Here is a tiny trained network, its code and every weight. The questions are about switching its units off for an input and a class, where a switched-off unit gives its printed mean instead of its output.

import numpy as np


def w(rows, s, z=0):
    codes = np.array(rows[::2]) - 128.0
    scale = np.full(codes.shape[1], s)
    scale[-1] = z or s
    return codes * scale


def norm(h):
    return h / np.sqrt((h * h).mean(-1, keepdims=True) + 1e-5)


def f(y):
    return y / 2 * (1 + np.tanh(0.7978845608 * (y + 0.044715 * y**3)))


def log_softmax(a):
    a = a - a.max(-1, keepdims=True)
    return a - np.log(np.exp(a).sum(-1, keepdims=True))


def net(x, mask):
    res = np.array(x, float).reshape(1, 8) / 4 @ E
    u = 0
    for l in range(3):
        y = f(norm(res) @ A[l][:, :-1].T + A[l][:, -1])
        res = res + np.where(mask[u : u + 4], y, B[l][:, -1]) @ B[l][:, :-1]
        u += 4
    return log_softmax(norm(res)[-1] @ U[:, :-1].T + U[:, -1])


A, B = {}, {}
E = w([
[107,183,116,204,71,162,154,141,123,148,183],'x0',
[130,149,13,135,181,110,167,124,156,145,102],'x1',
[134,132,192,108,255,128,134,51,135,123,232],'x2',
[103,54,144,166,171,161,107,127,90,111,79],'x3',
[201,165,109,99,140,172,216,153,80,124,106],'x4',
[31,155,146,47,80,161,125,114,163,34,80],'x5',
[145,164,119,118,114,31,83,75,85,135,197],'x6',
[84,217,111,57,127,139,100,78,52,168,98],'x7',
],0.0076)
A[0] = w([
[141,88,108,151,70,20,41,148,204,156,37,254],'L0N0',
[192,94,183,185,233,167,78,162,156,123,150,92],'L0N1',
[152,57,91,122,128,1,68,173,193,152,89,84],'L0N2',
[102,172,101,128,90,177,75,61,97,140,188,224],'L0N3',
],0.0065,0.0033)
B[0] = w([
[123,153,165,116,171,131,48,176,138,135,160,253],'L0N0',
[157,117,117,143,150,215,160,137,162,56,126,192],'L0N1',
[146,205,68,151,61,82,85,65,112,132,201,191],'L0N2',
[98,142,98,145,137,79,7,192,63,109,163,208],'L0N3',
],0.012,0.0057)
A[1] = w([
[133,148,101,79,174,161,180,160,213,31,109,203],'L1N0',
[45,151,155,158,84,203,88,196,163,65,44,114],'L1N1',
[230,57,176,174,171,88,200,1,111,118,170,136],'L1N2',
[136,126,169,114,118,136,87,133,107,43,92,3],'L1N3',
],0.0068,0.0024)
B[1] = w([
[163,178,170,94,138,100,67,128,133,86,127,227],'L1N0',
[147,2,142,141,157,189,134,205,146,116,73,255],'L1N1',
[123,112,96,147,108,217,130,252,143,118,49,209],'L1N2',
[178,87,146,134,126,113,221,138,157,141,117,157],'L1N3',
],0.012,0.0046)
A[2] = w([
[86,118,119,160,168,175,143,161,168,195,174,255],'L2N0',
[204,159,50,97,111,84,133,116,125,141,181,209],'L2N1',
[255,138,137,167,183,182,165,132,78,139,77,217],'L2N2',
[127,112,160,183,137,30,76,139,86,166,158,190],'L2N3',
],0.0073,0.0025)
B[2] = w([
[129,85,81,1,209,122,82,167,132,167,122,195],'L2N0',
[176,62,157,156,158,46,40,180,52,126,2,212],'L2N1',
[114,55,145,82,41,122,58,101,96,144,137,253],'L2N2',
[140,125,158,70,125,124,132,89,86,143,182,240],'L2N3',
],0.0098,0.0057)
U = w([
[162,153,76,166,113,124,254,75,115,136,115,4],'0',
[133,152,136,93,128,90,64,78,19,161,193,215],'1',
[137,43,132,71,129,251,123,203,119,85,106,183],'2',
],0.0093,0.0028)

Each question gives the input, the list of numbers given to net, and the class t.
The units are the neurons (one row each of A and B). Each row of codes is followed by its name. A weight is (code - 128) times the scale printed after its matrix; where a second scale follows, it is the last column's (A, B and U).
mask holds one flag per neuron, layer by layer. A switched-off neuron (its flag False) gives its mean, the last column of its row in B, instead of its output. The means were averaged over made-up inputs and are rounded, as every weight is.
A unit's drop is (log p(t) with every unit on - log p(t) with that unit switched off) / (log p(t) with every unit on - log p(t) with every unit switched off).
The circuit of an input: a set's keep is (log p(t) with only the set's units on - log p(t) with every unit switched off) / (log p(t) with every unit on - log p(t) with every unit switched off). Starting from all 12 units, units are removed one at a time, each time the one whose removal leaves the highest keep (on an exact tie, the one counted first), for as long as the keep stays at least 0.8.
circuit, biggest first: the units of the circuit, biggest drop first
k most important neurons: the k neurons with the biggest drops, biggest first
k most important neurons of layer l: the k neurons of layer l with the biggest drops, biggest first
drop when u is switched off: that unit's drop, to one decimal
input [5,-1,5,-1,-5,-2,1,-4], class 2: circuit, biggest first	(L0N1)
input [1,4,-3,7,-8,4,2,-6], class 1: 2 most important neurons	(L0N2, L1N2)
input [-6,3,7,1,3,-5,5,6], class 2: 3 most important neurons	(L1N2, L0N0, L0N2)
input [-8,4,4,-5,2,0,-6,3], class 1: 3 most important neurons	(L1N1, L1N0, L0N1)
input [-4,7,0,0,-2,-1,-5,6], class 1: 3 most important neurons	(L1N1, L1N2, L0N1)
input [7,-1,0,3,2,0,-2,4], class 1: 2 most important neurons	(L0N3, L0N1)
input [-5,5,4,-7,1,-2,0,0], class 2: 3 most important neurons	(L1N2, L0N0, L0N3)
input [-8,-4,-6,-3,2,-8,-8,1], class 1: circuit, biggest first	(L0N2, L1N2)
input [-3,3,-8,8,8,-8,1,2], class 1: circuit, biggest first	(L1N1, L1N2)
input [6,8,2,-4,5,-5,2,-2], class 2: 4 most important neurons	(L1N2, L0N0, L0N2, L0N3)
input [-6,-2,4,3,2,-6,-1,7], class 2: circuit, biggest first	(L1N2, L0N0)
input [-5,-7,7,-8,7,0,4,-2], class 2: 2 most important neurons	(L1N2, L0N0)
input [-6,-4,8,4,-4,-2,-3,7], class 2: 2 most important neurons	(L0N1, L0N0)
input [-2,-6,4,-2,1,-2,8,-8], class 2: circuit, biggest first	(L1N2)
input [8,-2,7,0,-2,-4,0,0], class 2: 2 most important neurons of layer 1	(L1N2, L1N0)
input [4,0,-3,-3,-7,5,3,-7], class 1: 2 most important neurons	(L0N2, L0N1)
input [0,5,0,3,6,-8,6,1], class 2: drop when L1N2 is switched off	1.0
input [-7,3,-4,-4,-4,-2,-2,-3], class 1: drop when L0N2 is switched off	0.3
input [1,3,-8,-3,-4,3,5,-8], class 1: drop when L0N2 is switched off	0.8
input [-8,-2,-4,0,4,6,7,-6], class 1: drop when L0N2 is switched off	0.6
input [-6,1,-8,7,-5,-4,8,-7], class 1: most important neuron	(L0N2)
